Here is a tiny trained network, its code and every weight. The questions are about switching its units off for an input and a class, where a switched-off unit gives its printed mean instead of its output.

import numpy as np


def w(rows, s, z=0):
    codes = np.array(rows[::2]) - 128.0
    scale = np.full(codes.shape[1], s)
    scale[-1] = z or s
    return codes * scale


def norm(h):
    return h / np.sqrt((h * h).mean(-1, keepdims=True) + 1e-5)


def f(y):
    return np.maximum(y, 0)


def log_softmax(a):
    a = a - a.max(-1, keepdims=True)
    return a - np.log(np.exp(a).sum(-1, keepdims=True))


def net(x, mask):
    res = np.array(x, float).reshape(1, 2) / 4 @ E
    u = 0
    for l in range(4):
        y = f(norm(res) @ A[l][:, :-1].T + A[l][:, -1])
        res = res + np.where(mask[u : u + 3], y, B[l][:, -1]) @ B[l][:, :-1]
        u += 3
    return log_softmax(norm(res)[-1] @ U[:, :-1].T + U[:, -1])


A, B = {}, {}
E = w([
[174,156,59,100,137,91,182,109,118,230,100],'x0',
[108,180,108,161,185,129,33,8,127,79,152],'x1',
],0.011)
A[0] = w([
[119,117,78,175,176,108,129,138,137,216,160,133],'L0N0',
[207,116,103,143,158,134,178,64,100,141,123,9],'L0N1',
[149,89,77,73,255,190,60,61,228,136,159,121],'L0N2',
],0.0067,0.0015)
B[0] = w([
[65,240,130,78,94,217,254,127,84,46,228,206],'L0N0',
[225,124,201,187,68,86,191,191,111,189,189,193],'L0N1',
[80,246,167,137,148,134,120,76,136,189,84,254],'L0N2',
],0.0092,0.0059)
A[1] = w([
[113,123,18,144,139,51,109,121,106,147,131,1],'L1N0',
[92,195,119,112,171,111,54,101,254,127,61,92],'L1N1',
[204,140,39,62,140,103,195,188,94,152,193,48],'L1N2',
],0.007,0.0018)
B[1] = w([
[146,168,184,142,126,144,229,160,168,68,254,128],'L1N0',
[63,60,119,210,149,107,124,196,240,99,52,219],'L1N1',
[149,106,79,186,151,149,63,65,127,56,115,253],'L1N2',
],0.0093,0.0066)
A[2] = w([
[88,254,186,60,210,38,141,99,99,219,200,44],'L2N0',
[113,154,117,111,108,168,168,115,88,97,146,180],'L2N1',
[129,161,124,95,185,143,140,149,74,81,91,6],'L2N2',
],0.0078,0.0022)
B[2] = w([
[189,145,199,200,43,50,39,103,2,164,240,254],'L2N0',
[173,81,79,32,95,87,161,25,90,178,42,236],'L2N1',
[136,217,139,145,118,193,113,143,39,110,115,130],'L2N2',
],0.011,0.0049)
A[3] = w([
[164,154,39,64,218,157,251,81,179,151,90,110],'L3N0',
[50,174,141,170,93,70,95,81,103,198,215,58],'L3N1',
[203,51,104,3,123,142,67,103,71,21,205,3],'L3N2',
],0.0061,0.0017)
B[3] = w([
[52,254,80,158,252,131,87,143,133,148,104,249],'L3N0',
[240,59,161,43,57,168,185,183,116,131,190,253],'L3N1',
[134,99,158,23,119,125,177,188,139,124,135,220],'L3N2',
],0.013,0.0044)
U = w([
[136,25,164,57,74,165,171,190,124,104,121,225],'0',
[131,181,7,94,170,139,160,134,95,164,90,249],'1',
[49,120,159,188,154,153,66,106,167,113,93,24],'2',
[237,170,179,127,44,97,116,92,84,169,209,20],'3',
],0.013,0.0011)

Each question gives the input, the list of numbers given to net, and the class t.
The units are the neurons (one row each of A and B). Each row of codes is followed by its name. A weight is (code - 128) times the scale printed after its matrix; where a second scale follows, it is the last column's (A, B and U).
mask holds one flag per neuron, layer by layer. A switched-off neuron (its flag False) gives its mean, the last column of its row in B, instead of its output. The means were averaged over made-up inputs and are rounded, as every weight is.
A unit's drop is (log p(t) with every unit on - log p(t) with that unit switched off) / (log p(t) with every unit on - log p(t) with every unit switched off).
The circuit of an input: a set's keep is (log p(t) with only the set's units on - log p(t) with every unit switched off) / (log p(t) with every unit on - log p(t) with every unit switched off). Starting from all 12 units, units are removed one at a time, each time the one whose removal leaves the highest keep (on an exact tie, the one counted first), for as long as the keep stays at least 0.8.
units of the circuit, in order: the units of the circuit, biggest drop first
most important unit: the unit with the biggest drop
top k neurons: the k neurons with the biggest drops, biggest first
drop of u: that unit's drop, to one decimal
input [3,-1], class 1: units of the circuit, in order	[L0N2 L2N0]
input [-2,1], class 2: most important unit	L1N1
input [4,0], class 1: top 3 neurons	[L0N2 L1N2 L2N0]
input [5,-1], class 1: top 2 neurons	[L1N2 L0N2]
input [1,-8], class 1: top 4 neurons	[L2N0 L1N1 L0N1 L3N1]
input [-1,0], class 0: top 4 neurons	[L0N0 L0N2 L1N1 L2N1]
input [1,-4], class 1: top 2 neurons	[L2N0 L1N1]
input [-4,-2], class 0: top 2 neurons	[L0N2 L1N1]
input [-5,-1], class 0: top 2 neurons	[L0N2 L1N1]
input [0,1], class 2: top 2 neurons	[L1N1 L0N0]
input [-1,-1], class 0: top 3 neurons	[L0N0 L0N2 L2N1]
input [-4,1], class 2: top 2 neurons	[L2N0 L3N1]
input [3,-2], class 1: drop of L2N0	0.1
input [5,-5], class 1: drop of L1N2	0.0
input [-1,-2], class 0: drop of L0N0	1.7
input [-3,3], class 2: drop of L1N2	0.0
input [-1,6], class 2: units of the circuit, in order	[L1N1]
